Below is a small trained network, with its code and all its weights. Each question gives an input and a class and asks what happens when units are switched off, that is, made to give their printed mean instead of their output.

import numpy as np


def w(rows, s, z=0):
    codes = np.array(rows[::2]) - 128.0
    scale = np.full(codes.shape[1], s)
    scale[-1] = z or s
    return codes * scale


def f(y):
    return np.maximum(y, 0)


def log_softmax(a):
    a = a - a.max(-1, keepdims=True)
    return a - np.log(np.exp(a).sum(-1, keepdims=True))


def net(x, mask):
    res = np.array(x, float).reshape(1, 7) / 4 @ E
    y = f(res @ A[0][:, :-1].T + A[0][:, -1])
    res = res + np.where(mask, y, B[0][:, -1]) @ B[0][:, :-1]
    return log_softmax(res[-1] @ U[:, :-1].T + U[:, -1])


A, B = {}, {}
E = w([
[157,174,66,74,229,73,126,44,78,178],'x0',
[118,96,92,143,202,123,166,147,110,28],'x1',
[94,64,202,132,114,190,117,139,164,231],'x2',
[91,99,84,86,116,67,107,200,49,111],'x3',
[39,101,103,111,114,155,88,180,97,140],'x4',
[129,226,135,137,64,247,150,208,41,164],'x5',
[85,128,131,169,143,14,254,175,133,158],'x6',
],0.0088)
A[0] = w([
[104,130,109,119,167,42,212,176,60,186,101],'N1',
[178,248,104,143,112,133,186,101,117,155,236],'N2',
[165,102,123,131,233,172,141,117,48,93,60],'N3',
[169,107,67,72,128,91,33,91,97,101,250],'N4',
[204,60,173,123,191,121,131,74,197,179,120],'N5',
[165,116,126,200,175,111,189,65,230,68,96],'N6',
],0.013,0.0021)
B[0] = w([
[120,130,123,156,92,95,197,158,71,170,251],'N1',
[140,104,112,87,143,150,9,110,118,101,237],'N2',
[149,118,138,118,160,113,110,111,69,84,195],'N3',
[165,161,115,123,96,159,78,98,71,140,227],'N4',
[148,169,135,124,162,134,161,138,234,141,227],'N5',
[75,91,141,145,167,100,199,152,178,108,236],'N6',
],0.013,0.015)
U = w([
[140,101,92,74,118,112,100,119,95,75,252],'0',
[132,137,142,93,41,170,149,133,170,219,170],'1',
[121,109,133,101,140,116,175,124,244,105,13],'2',
[93,111,103,126,118,55,239,161,142,148,58],'3',
],0.011,0.0024)

Each question gives the input, the list of numbers given to net, and the class t.
The units are the neurons (one row each of A and B). Each row of codes is followed by its name. A weight is (code - 128) times the scale printed after its matrix; where a second scale follows, it is the last column's (A, B and U).
mask holds one flag per neuron, in row order. A switched-off neuron (its flag False) gives its mean, the last column of its row in B, instead of its output. The means were averaged over made-up inputs and are rounded, as every weight is.
A unit's drop is (log p(t) with every unit on - log p(t) with that unit switched off) / (log p(t) with every unit on - log p(t) with every unit switched off).
The circuit of an input: a set's keep is (log p(t) with only the set's units on - log p(t) with every unit switched off) / (log p(t) with every unit on - log p(t) with every unit switched off). Starting from all 6 units, units are removed one at a time, each time the one whose removal leaves the highest keep (on an exact tie, the one counted first), for as long as the keep stays at least 0.8.
units of the circuit, in order: the units of the circuit, biggest drop first
unit that matters most: the unit with the biggest drop
top k neurons: the k neurons with the biggest drops, biggest first
drop of u: that unit's drop, to one decimal
input [4,0,-5,-8,4,-5,-5], class 2: unit that matters most	N5
input [4,-6,4,-8,-7,7,3], class 2: top 4 neurons	(N5; N4; N1; N3)
input [-8,-2,-8,5,-7,3,5], class 0: top 2 neurons	(N2; N5)
input [-5,-8,2,8,3,-8,2], class 1: top 2 neurons	(N6; N3)
input [-5,8,0,5,-7,-6,-5], class 2: top 2 neurons	(N6; N1)
input [-4,-8,-3,4,0,7,-6], class 0: top 2 neurons	(N5; N1)
input [-4,-5,1,3,0,-6,-8], class 1: units of the circuit, in order	(N2; N4)
input [-6,5,5,1,-7,8,6], class 1: top 2 neurons	(N6; N2)
input [4,-2,3,3,2,-8,-2], class 2: top 3 neurons	(N5; N1; N2)
input [-3,-4,1,-7,-6,7,1], class 0: top 3 neurons	(N2; N1; N5)
input [5,4,2,-8,0,2,4], class 2: top 2 neurons	(N2; N5)
input [3,-1,3,6,2,-7,1], class 1: top 3 neurons	(N4; N6; N3)
input [-2,-6,-1,3,-4,6,0], class 0: top 3 neurons	(N2; N5; N1)
input [-5,3,-4,2,-5,-8,-4], class 2: unit that matters most	N1
input [-6,8,-8,-7,5,8,6], class 0: drop of N2	1.0
input [6,-7,1,-6,4,-4,1], class 2: drop of N5	0.3
input [5,-3,-6,-1,0,5,4], class 0: drop of N2	2.4
